Here is a tiny trained network, its code and every weight. The questions are about switching its units off for an input and a class, where a switched-off unit gives its printed mean instead of its output.

import numpy as np


def w(rows, s, z=0):
    codes = np.array(rows[::2]) - 128.0
    scale = np.full(codes.shape[1], s)
    scale[-1] = z or s
    return codes * scale


def norm(h):
    return h / np.sqrt((h * h).mean(-1, keepdims=True) + 1e-5)


def f(y):
    return y / 2 * (1 + np.tanh(0.7978845608 * (y + 0.044715 * y**3)))


def log_softmax(a):
    a = a - a.max(-1, keepdims=True)
    return a - np.log(np.exp(a).sum(-1, keepdims=True))


def net(x, mask):
    res = np.array(x, float).reshape(1, 6) / 4 @ E
    u = 0
    for l in range(3):
        y = f(norm(res) @ A[l][:, :-1].T + A[l][:, -1])
        res = res + np.where(mask[u : u + 4], y, B[l][:, -1]) @ B[l][:, :-1]
        u += 4
    return log_softmax(norm(res)[-1] @ U[:, :-1].T + U[:, -1])


A, B = {}, {}
E = w([
[129,128,128],'x0',
[128,128,129],'x1',
[150,133,43],'x2',
[114,76,97],'x3',
[128,129,127],'x4',
[1,154,102],'x5',
],0.0094)
A[0] = w([
[163,234,60,106],'L0N0',
[114,45,164,194],'L0N1',
[112,134,226,77],'L0N2',
[146,251,161,2],'L0N3',
],0.014,0.0027)
B[0] = w([
[138,184,201,222],'L0N0',
[126,114,186,210],'L0N1',
[172,215,139,255],'L0N2',
[55,2,141,207],'L0N3',
],0.023,0.0041)
A[1] = w([
[106,199,110,5],'L1N0',
[108,34,64,37],'L1N1',
[4,212,57,81],'L1N2',
[153,202,8,10],'L1N3',
],0.013,0.0018)
B[1] = w([
[134,156,153,158],'L1N0',
[6,105,142,155],'L1N1',
[231,94,110,255],'L1N2',
[43,209,209,154],'L1N3',
],0.018,0.0051)
A[2] = w([
[128,139,121,72],'L2N0',
[229,119,52,142],'L2N1',
[100,250,130,1],'L2N2',
[137,103,191,238],'L2N3',
],0.017,0.0012)
B[2] = w([
[145,50,163,121],'L2N0',
[231,44,36,222],'L2N1',
[172,250,155,222],'L2N2',
[46,120,3,255],'L2N3',
],0.013,0.0069)
U = w([
[211,109,61,224],'0',
[142,252,180,140],'1',
[22,85,119,3],'2',
],0.014,0.0018)

Each question gives the input, the list of numbers given to net, and the class t.
The units are the neurons (one row each of A and B). Each row of codes is followed by its name. A weight is (code - 128) times the scale printed after its matrix; where a second scale follows, it is the last column's (A, B and U).
mask holds one flag per neuron, layer by layer. A switched-off neuron (its flag False) gives its mean, the last column of its row in B, instead of its output. The means were averaged over made-up inputs and are rounded, as every weight is.
A unit's drop is (log p(t) with every unit on - log p(t) with that unit switched off) / (log p(t) with every unit on - log p(t) with every unit switched off).
The circuit of an input: a set's keep is (log p(t) with only the set's units on - log p(t) with every unit switched off) / (log p(t) with every unit on - log p(t) with every unit switched off). Starting from all 12 units, units are removed one at a time, each time the one whose removal leaves the highest keep (on an exact tie, the one counted first), for as long as the keep stays at least 0.8.
units of the circuit, in order: the units of the circuit, biggest drop first
unit that matters most: the unit with the biggest drop
k most important neurons: the k neurons with the biggest drops, biggest first
k most important neurons of layer l: the k neurons of layer l with the biggest drops, biggest first
drop of u: that unit's drop, to one decimal
input [2,-5,8,1,-7,3], class 1: unit that matters most -> L0N3
input [-4,1,7,1,6,6], class 1: 4 most important neurons -> L0N3, L1N3, L0N1, L1N0
input [-5,-6,-5,2,-7,6], class 0: units of the circuit, in order -> L1N2, L0N0
input [-2,7,8,4,4,-7], class 1: 4 most important neurons -> L0N3, L1N3, L0N1, L1N2
input [-1,2,-6,8,0,-3], class 2: 4 most important neurons -> L0N1, L2N2, L2N3, L1N2
input [-2,-7,-7,4,-3,6], class 1: 2 most important neurons of layer 0 -> L0N1, L0N3
input [4,-2,4,5,8,-4], class 2: units of the circuit, in order -> L0N2, L1N1
input [-4,0,6,8,-1,-2], class 2: 2 most important neurons -> L0N2, L1N1
input [-5,-6,-1,2,-7,5], class 0: 2 most important neurons -> L1N2, L0N3
input [-8,-1,1,6,-6,3], class 2: 3 most important neurons -> L0N2, L1N1, L0N0
input [7,7,7,-2,2,5], class 1: 4 most important neurons -> L0N3, L1N3, L1N0, L2N2
input [8,8,-5,0,1,7], class 0: 2 most important neurons -> L1N2, L0N0
input [5,3,0,-5,-4,5], class 0: 3 most important neurons -> L1N2, L0N1, L1N3
input [-4,7,1,2,-8,0], class 2: unit that matters most -> L0N2
input [5,-6,8,5,-7,-1], class 1: 2 most important neurons -> L0N3, L1N3
input [1,4,5,-6,8,8], class 0: 2 most important neurons -> L1N2, L0N2
input [-7,7,6,-3,8,3], class 1: drop of L0N3 -> 0.0
input [4,4,-1,-1,-4,7], class 0: drop of L1N2 -> 1.4
input [7,-2,4,-8,-1,-6], class 2: drop of L2N3 -> 0.2
input [6,-6,7,1,8,-4], class 1: drop of L1N2 -> 0.1
input [-2,0,0,5,-4,-2], class 2: most important neuron of layer 0 -> L0N2
